Here is a tiny trained network, its code and every weight. The questions are about switching its units off for an input and a target symbol, where a switched-off unit gives its printed mean instead of its output.

import numpy as np


def w(rows, s, z=0):
    codes = np.array(rows[::2]) - 128.0
    scale = np.full(codes.shape[1], s)
    scale[-1] = z or s
    return codes * scale


def f(y):
    return y / 2 * (1 + np.tanh(0.7978845608 * (y + 0.044715 * y**3)))


def softmax(a):
    e = np.exp(a - a.max(-1, keepdims=True))
    return e / e.sum(-1, keepdims=True)


def log_softmax(a):
    a = a - a.max(-1, keepdims=True)
    return a - np.log(np.exp(a).sum(-1, keepdims=True))


def net(x, mask):
    ids = ['ΔΠεζηλστψ'.index(c) for c in x.split()]
    T = len(ids)
    res = E[ids] + P[:T]
    r = res
    for j in range(2):
        rows = slice(4 * j, 4 * j + 4)
        q, k, v = (r @ M[0][rows].T for M in (Q, K, V))
        z = softmax(np.where(np.tri(T) > 0, q @ k.T / 4**0.5, -1e9)) @ v
        o = O[0][rows]
        res = res + np.where(mask[j], z, o[:, -1]) @ o[:, :-1]
    y = f(res @ A[0][:, :-1].T + A[0][:, -1])
    res = res + np.where(mask[2:10], y, B[0][:, -1]) @ B[0][:, :-1]
    return log_softmax(res[-1] @ U[:, :-1].T + U[:, -1])


Q, K, V, O, A, B = {}, {}, {}, {}, {}, {}
E = w([
[153,32,111],'Δ',
[161,117,139],'Π',
[122,5,184],'ε',
[186,169,83],'ζ',
[155,133,203],'η',
[161,151,53],'λ',
[110,20,141],'σ',
[194,199,90],'τ',
[50,157,147],'ψ',
],0.014)
P = w([
[7,187,115],'0',
[153,178,113],'1',
[173,146,112],'2',
[172,143,112],'3',
[173,133,109],'4',
[175,125,107],'5',
[173,123,110],'6',
[175,117,104],'7',
[175,117,106],'8',
],0.012)
Q[0] = w([
[112,76,145],'H1',
[228,72,95],'H1',
[66,142,145],'H1',
[168,83,125],'H1',
[249,61,16],'H2',
[160,206,135],'H2',
[105,116,140],'H2',
[163,111,96],'H2',
],0.02)
K[0] = w([
[116,172,133],'H1',
[39,128,73],'H1',
[158,145,157],'H1',
[97,142,109],'H1',
[115,135,252],'H2',
[63,134,142],'H2',
[146,127,115],'H2',
[121,130,165],'H2',
],0.027)
V[0] = w([
[108,129,162],'H1',
[197,157,213],'H1',
[193,147,69],'H1',
[105,135,214],'H1',
[119,99,108],'H2',
[132,131,8],'H2',
[105,76,62],'H2',
[124,115,113],'H2',
],0.013)
O[0] = w([
[87,142,153,177],'H1',
[243,244,231,25],'H1',
[254,118,57,1],'H1',
[62,195,230,198],'H1',
[131,92,105,89],'H2',
[45,64,20,2],'H2',
[120,25,28,33],'H2',
[125,98,102,104],'H2',
],0.0096,0.0048)
A[0] = w([
[223,41,122,64],'N1',
[121,10,147,204],'N2',
[150,240,68,72],'N3',
[166,1,222,73],'N4',
[220,102,198,129],'N5',
[133,110,140,88],'N6',
[148,105,104,254],'N7',
[47,204,115,106],'N8',
],0.0092,0.006)
B[0] = w([
[32,113,36,152],'N1',
[215,148,213,224],'N2',
[38,78,48,167],'N3',
[129,59,4,176],'N4',
[32,157,73,254],'N5',
[114,121,112,118],'N6',
[223,207,230,178],'N7',
[235,34,55,225],'N8',
],0.012,0.0081)
U = w([
[58,120,136,76],'Δ',
[3,162,146,182],'Π',
[20,42,95,70],'ε',
[46,95,126,81],'ζ',
[129,151,224,252],'η',
[57,146,50,114],'λ',
[60,88,142,7],'σ',
[101,145,55,30],'τ',
[178,161,69,134],'ψ',
],0.0055,0.0031)

Each question gives the input, a string of symbols that net reads in full, and the target symbol t.
The units are the heads (4 rows each of Q, K, V and O) and the neurons (one row each of A and B). Each row of codes is followed by its name. A weight is (code - 128) times the scale printed after its matrix; where a second scale follows, it is the last column's (O, A, B and U).
mask holds one flag per unit, heads first, then neurons. A switched-off unit (its flag False) gives its mean, the last column of its rows in O or B, instead of its output. The means were averaged over made-up inputs and are rounded, as every weight is.
A unit's drop is (log p(t) with every unit on - log p(t) with that unit switched off) / (log p(t) with every unit on - log p(t) with every unit switched off).
The circuit of an input: a set's keep is (log p(t) with only the set's units on - log p(t) with every unit switched off) / (log p(t) with every unit on - log p(t) with every unit switched off). Starting from all 10 units, units are removed one at a time, each time the one whose removal leaves the highest keep (on an exact tie, the one counted first), for as long as the keep stays at least 0.8.
units of the circuit, in order: the units of the circuit, biggest drop first
unit that matters most: the unit with the biggest drop
k most important neurons: the k neurons with the biggest drops, biggest first
heads that matter: for each layer, one digit per head in row order, 1 if its drop is at least 0.15 and else 0, layers parted by /
drop of u: that unit's drop, to one decimal
input η ζ η Δ η η, target Π: 2 most important neurons : [N5 N2]
input η Δ η λ λ ψ η Π, target Π: 3 most important neurons : [N5 N8 N2]
input η ε η η η Δ η η, target Π: heads that matter : 01
input η λ τ λ ψ, target ψ: heads that matter : 11
input λ σ λ η λ η η η Δ, target ψ: 3 most important neurons : [N2 N7 N4]
input Δ η η η Π ζ η Δ, target η: 4 most important neurons : [N2 N5 N8 N3]
input Δ λ ζ λ, target η: unit that matters most : N2
input η λ η η λ η σ τ, target Π: 2 most important neurons : [N8 N5]
input λ ζ λ η σ, target ψ: units of the circuit, in order : [H1 N2]
input Δ η λ η ε Δ, target η: units of the circuit, in order : [H1 N2 N5]
input λ ε ζ λ λ ψ Π, target ψ: units of the circuit, in order : [H1 N7]
input Δ Π λ, target η: heads that matter : 11
input η ζ λ ψ, target ψ: 3 most important neurons : [N7 N5 N2]
input η η λ ζ ε ε η η ζ, target Π: unit that matters most : H2
input η Δ ψ Π, target Π: 4 most important neurons : [N5 N2 N7 N8]
input Δ λ ζ, target η: 2 most important neurons : [N2 N7]
input λ Δ Δ Δ ε η Π η, target ψ: 2 most important neurons : [N2 N7]
input η η λ ψ τ ζ Δ, target Π: 2 most important neurons : [N5 N8]
input λ Δ Δ λ η η, target ψ: drop of N7 : 0.3
input η ε ζ Δ η ζ λ, target Π: drop of H1 : 0.3
input ψ Π λ λ, target ε: drop of H1 : 1.0
input Δ λ ψ ε ζ, target η: drop of N5 : 0.4
input η ε η η η ψ τ, target Π: most important neuron : [N5]
